Each row has a name. After each piece below comes the name of the row it's from, unless a question asks for something else. Each question is about the rows just above it.

[102 146  99 149 165 132  99 156 172 123 110 144 128 112 111  90  91 161
 134  96 149 137 113 135 128 162  77 135 172 132 100 169 113 144 109  98
 179 136 136  85  83 106 143  95 104  72 186 117 121 126  91 138 124]  E
[106 113 128 137  72 161  91 132  95 110 128 144 132 146  98 102 100  99
 135 156 162 186 111 149 172 126 123 124 144 165  91 117  85 112 135 134
  90 142  83 136 121 136  99  96 109 172 113 179 149 138  77 104 169]  T
[177 120 118 137 121 109 135 126 102 149 146 165 149  82 106 130 139 121
  82 107  91 145 184  76 108  84 154  84 161 131 111 133 107 110 155 172
 126  62 129 143 131 106 157 138 122 146 185 152 158 115 140 123 145]  K
[124 138  91 126 121 117 186  72 104  95 143 106  83  85 136 136 179  98
 109 144 113 169 100 132 172 135  77 162 128 135 113 137 149  96 134 161
  91  90 111 112 128 144 110 123 172 156  99 132 165 149  99 146 102] is which row reordered? -> E
Put [ 62  76  82  82  84  84  91 102 106 106 107 107 108 109 110 111 115 118
 120 121 121 122 123 126 126 129 130 131 131 133 135 137 138 139 140 143
 145 145 146 146 149 149 152 154 155 157 158 161 165 172 177 184 185] back in order: which row is it? -> K
Put [179 149 138  77 104 169 106 113 128 137  72 161  91 132  95 110 128 144
 132 146  98 102 100  99 135 156 162 186 111 149 172 126 123 124 144 165
  91 117  85 112 135 134  90 142  83 136 121 136  99  96 109 172 113] back in order: which row is it? -> T
[172 123 110 144 128 112 111  90  91 161 134  96 149 137 113 135 128 162
  77 135 172 132 100 169 113 144 109  98 179 136 136  85  83 106 143  95
 104  72 186 117 121 126  91 138 124 102 146  99 149 165 132  99 156] is which row reordered? -> E
[145 123 140 115 158 152 185 146 122 138 157 106 131 143 129  62 126 172
 155 110 107 133 111 131 161  84 154  84 108  76 184 145  91 107  82 121
 139 130 106  82 149 165 146 149 102 126 135 109 121 137 118 120 177] is which row reordered? -> K
Which row holds these entries in another order? [131 106 157 138 122 146 185 152 158 115 140 123 145 177 120 118 137 121
 109 135 126 102 149 146 165 149  82 106 130 139 121  82 107  91 145 184
  76 108  84 154  84 161 131 111 133 107 110 155 172 126  62 129 143] -> K
[169 106 113 128 137  72 161  91 132  95 110 128 144 132 146  98 102 100
  99 135 156 162 186 111 149 172 126 123 124 144 165  91 117  85 112 135
 134  90 142  83 136 121 136  99  96 109 172 113 179 149 138  77 104] is which row reordered? -> T

[126 116 143 113 119 116  81 154] -> R
[154 113  81 116 126 116 143 120] -> Y
[137 107  80 114 117 137 132 117] -> F
[ 98 144 122 147 130 133 132 127] -> G
[122 127  97 133 144 132 147 130] -> C
[142 118  90  98 154 131 128 133] -> P
[122 127 132 143 147  97 133 130] -> Z
Which row holds these entries in another order? [ 90  98 118 128 131 133 142 154] -> P
Put [130 147 132 144 133  97 127 122] back in order: which row is it? -> C
[ 90  98 154 131 128 133 142 118] is which row reordered? -> P
Put [116 143 120  81 126 154 116 113] back in order: which row is it? -> Y
Which row holds these entries in another order? [ 81 113 116 116 120 126 143 154] -> Y
Which row holds these entries in another order? [130 122 127  97 133 144 132 147] -> C

[121 129 141 132] : B
[182 171 117 132] : N
[129 132 141 120] : J
[132 117 171 182] is which row reordered? -> N
Which row holds these entries in another order? [120 129 132 141] -> J
[132 141 129 121] is which row reordered? -> B
Put [129 121 141 132] back in order: which row is it? -> B
Put [121 129 132 141] back in order: which row is it? -> B
Which row holds these entries in another order? [132 182 171 117] -> N
Put [141 129 120 132] back in order: which row is it? -> J

